Below is a small trained network, with its code and all its weights. Each question gives an input and a class and asks what happens when units are switched off, that is, made to give their printed mean instead of their output.

import numpy as np


def w(rows, s, z=0):
    codes = np.array(rows[::2]) - 128.0
    scale = np.full(codes.shape[1], s)
    scale[-1] = z or s
    return codes * scale


def norm(h):
    return h / np.sqrt((h * h).mean(-1, keepdims=True) + 1e-5)


def f(y):
    return np.maximum(y, 0)


def log_softmax(a):
    a = a - a.max(-1, keepdims=True)
    return a - np.log(np.exp(a).sum(-1, keepdims=True))


def net(x, mask):
    res = np.array(x, float).reshape(1, 4) / 4 @ E
    u = 0
    for l in range(2):
        y = f(norm(res) @ A[l][:, :-1].T + A[l][:, -1])
        res = res + np.where(mask[u : u + 4], y, B[l][:, -1]) @ B[l][:, :-1]
        u += 4
    return log_softmax(norm(res)[-1] @ U[:, :-1].T + U[:, -1])


A, B = {}, {}
E = w([
[135,4,117,116,128,84,189,84,204],'x0',
[89,2,58,83,126,17,206,54,183],'x1',
[93,165,107,128,111,154,58,173,111],'x2',
[56,145,45,68,59,155,79,220,31],'x3',
],0.0074)
A[0] = w([
[138,77,176,120,142,92,141,2,214,44],'0.n0',
[161,81,194,117,169,98,192,49,179,72],'0.n1',
[145,70,159,135,187,94,153,19,226,70],'0.n2',
[151,123,123,114,101,62,96,148,104,1],'0.n3',
],0.0092,0.0085)
B[0] = w([
[123,123,160,101,180,99,139,75,233,231],'0.n0',
[249,149,108,148,181,92,170,114,135,233],'0.n1',
[229,109,175,82,221,100,234,93,194,254],'0.n2',
[54,105,6,164,155,135,129,133,147,128],'0.n3',
],0.012,0.01)
A[1] = w([
[135,53,188,171,124,87,145,33,187,73],'1.n0',
[153,57,95,75,88,78,115,128,115,193],'1.n1',
[172,255,190,181,194,223,75,170,110,147],'1.n2',
[110,109,182,192,92,142,107,84,68,2],'1.n3',
],0.0082,0.0062)
B[1] = w([
[138,110,158,252,163,27,242,132,148,196],'1.n0',
[89,77,103,118,131,175,121,100,141,185],'1.n1',
[155,205,234,174,121,145,31,181,71,252],'1.n2',
[119,139,60,122,105,104,184,150,162,128],'1.n3',
],0.013,0.011)
U = w([
[35,43,41,91,48,173,165,151,96,3],'0',
[178,234,210,206,37,220,23,232,67,185],'1',
[226,64,201,95,205,24,247,40,238,217],'2',
],0.011,0.0066)

Each question gives the input, the list of numbers given to net, and the class t.
The units are the neurons (one row each of A and B). Each row of codes is followed by its name. A weight is (code - 128) times the scale printed after its matrix; where a second scale follows, it is the last column's (A, B and U).
mask holds one flag per neuron, layer by layer. A switched-off neuron (its flag False) gives its mean, the last column of its row in B, instead of its output. The means were averaged over made-up inputs and are rounded, as every weight is.
A unit's drop is (log p(t) with every unit on - log p(t) with that unit switched off) / (log p(t) with every unit on - log p(t) with every unit switched off).
The circuit of an input: a set's keep is (log p(t) with only the set's units on - log p(t) with every unit switched off) / (log p(t) with every unit on - log p(t) with every unit switched off). Starting from all 8 units, units are removed one at a time, each time the one whose removal leaves the highest keep (on an exact tie, the one counted first), for as long as the keep stays at least 0.8.
units of the circuit, in order: the units of the circuit, biggest drop first
k most important neurons: the k neurons with the biggest drops, biggest first
top k neurons in layer l: the k neurons of layer l with the biggest drops, biggest first
drop when u is switched off: that unit's drop, to one decimal
input [4,0,-6,5], class 0: units of the circuit, in order => 0.n2, 0.n0, 0.n1, 1.n1
input [3,0,2,2], class 0: units of the circuit, in order => 0.n2, 0.n0, 1.n2, 0.n1
input [4,5,5,3], class 0: units of the circuit, in order => 0.n2, 0.n0, 0.n1, 1.n1
input [3,0,-1,3], class 0: top 2 neurons in layer 0 => 0.n2, 0.n0
input [-6,3,-2,6], class 0: units of the circuit, in order => 1.n2, 0.n1, 0.n2
input [-3,3,8,5], class 1: 3 most important neurons => 0.n2, 0.n0, 1.n0
input [-3,1,2,8], class 1: 2 most important neurons => 0.n0, 0.n2
input [8,3,3,7], class 0: most important neuron => 0.n2
input [5,5,-3,8], class 0: 2 most important neurons => 0.n2, 0.n0
input [3,-8,-4,-4], class 1: drop when 0.n2 is switched off => 0.3
input [1,4,-5,8], class 0: drop when 0.n2 is switched off => 0.2
input [5,5,1,8], class 0: drop when 0.n2 is switched off => 0.2
input [-5,-3,-7,-3], class 1: drop when 0.n2 is switched off => 0.1
